Below are the code and all the weights of a small trained network. Each question names an input and a class and asks about switching units off, where a switched-off unit gives its printed mean instead of its output.

import numpy as np


def w(rows, s, z=0):
    codes = np.array(rows[::2]) - 128.0
    scale = np.full(codes.shape[1], s)
    scale[-1] = z or s
    return codes * scale


def f(y):
    return np.maximum(y, 0)


def log_softmax(a):
    a = a - a.max(-1, keepdims=True)
    return a - np.log(np.exp(a).sum(-1, keepdims=True))


def net(x, mask):
    res = np.array(x, float).reshape(1, 6) / 4 @ E
    y = f(res @ A[0][:, :-1].T + A[0][:, -1])
    res = res + np.where(mask, y, B[0][:, -1]) @ B[0][:, :-1]
    return log_softmax(res[-1] @ U[:, :-1].T + U[:, -1])


A, B = {}, {}
E = w([
[40,180,92],'x0',
[41,74,118],'x1',
[141,110,187],'x2',
[130,254,133],'x3',
[56,178,234],'x4',
[87,140,253],'x5',
],0.0091)
A[0] = w([
[85,69,80,112],'n1',
[36,168,55,195],'n2',
[2,146,91,255],'n3',
[101,168,75,88],'n4',
[159,125,35,248],'n5',
[160,80,151,197],'n6',
[168,107,78,10],'n7',
[66,176,142,103],'n8',
[193,170,169,239],'n9',
[117,27,141,235],'n10',
],0.015,0.0047)
B[0] = w([
[121,231,93,192],'n1',
[227,117,168,224],'n2',
[212,131,206,249],'n3',
[235,103,95,167],'n4',
[221,230,194,234],'n5',
[202,4,8,180],'n6',
[89,111,246,171],'n7',
[130,206,189,185],'n8',
[72,192,1,204],'n9',
[204,82,67,217],'n10',
],0.0074,0.014)
U = w([
[218,154,1,197],'0',
[85,205,189,112],'1',
[223,17,101,198],'2',
[75,74,101,33],'3',
[212,141,167,169],'4',
[85,100,123,1],'5',
],0.01,0.0052)

Each question gives the input, the list of numbers given to net, and the class t.
The units are the neurons (one row each of A and B). Each row of codes is followed by its name. A weight is (code - 128) times the scale printed after its matrix; where a second scale follows, it is the last column's (A, B and U).
mask holds one flag per neuron, in row order. A switched-off neuron (its flag False) gives its mean, the last column of its row in B, instead of its output. The means were averaged over made-up inputs and are rounded, as every weight is.
A unit's drop is (log p(t) with every unit on - log p(t) with that unit switched off) / (log p(t) with every unit on - log p(t) with every unit switched off).
The circuit of an input: a set's keep is (log p(t) with only the set's units on - log p(t) with every unit switched off) / (log p(t) with every unit on - log p(t) with every unit switched off). Starting from all 10 units, units are removed one at a time, each time the one whose removal leaves the highest keep (on an exact tie, the one counted first), for as long as the keep stays at least 0.8.
units of the circuit, in order: the units of the circuit, biggest drop first
unit that matters most: the unit with the biggest drop
top k neurons: the k neurons with the biggest drops, biggest first
drop when u is switched off: that unit's drop, to one decimal
input [0,1,-5,-2,-4,0], class 4: top 4 neurons => [n9 n5 n7 n6]
input [-3,-7,-7,8,1,3], class 0: unit that matters most => n9
input [8,-5,8,7,-2,3], class 1: units of the circuit, in order => [n10 n6]
input [-6,8,0,-3,-5,-4], class 0: top 2 neurons => [n1 n5]
input [2,-2,-6,5,7,-4], class 4: units of the circuit, in order => [n2 n3]
input [2,4,7,2,-2,0], class 2: top 3 neurons => [n5 n9 n1]
input [-1,-1,8,0,1,6], class 2: units of the circuit, in order => [n5 n6]
input [-1,0,4,1,4,1], class 1: units of the circuit, in order => [n10 n2 n3]
input [-1,0,-6,8,-5,-6], class 4: top 2 neurons => [n5 n7]
input [-8,2,0,2,0,6], class 2: top 3 neurons => [n1 n5 n6]
input [4,5,-3,0,8,1], class 4: top 3 neurons => [n3 n2 n9]
input [-3,-8,-5,1,3,7], class 0: top 2 neurons => [n9 n7]
input [-6,-4,-7,3,3,5], class 0: top 2 neurons => [n9 n7]
input [-7,-1,-3,-2,2,0], class 0: units of the circuit, in order => [n3]
input [6,7,3,4,3,-3], class 4: top 2 neurons => [n2 n3]
input [-5,-8,1,-2,-4,8], class 0: drop when n9 is switched off => 0.6
input [-6,-4,7,4,0,6], class 0: drop when n5 is switched off => 0.0
input [0,-6,6,3,0,2], class 0: drop when n9 is switched off => 0.4
input [5,6,2,3,-1,-8], class 4: drop when n3 is switched off => 0.1
input [-7,-3,-3,4,0,4], class 0: units of the circuit, in order => [n9]
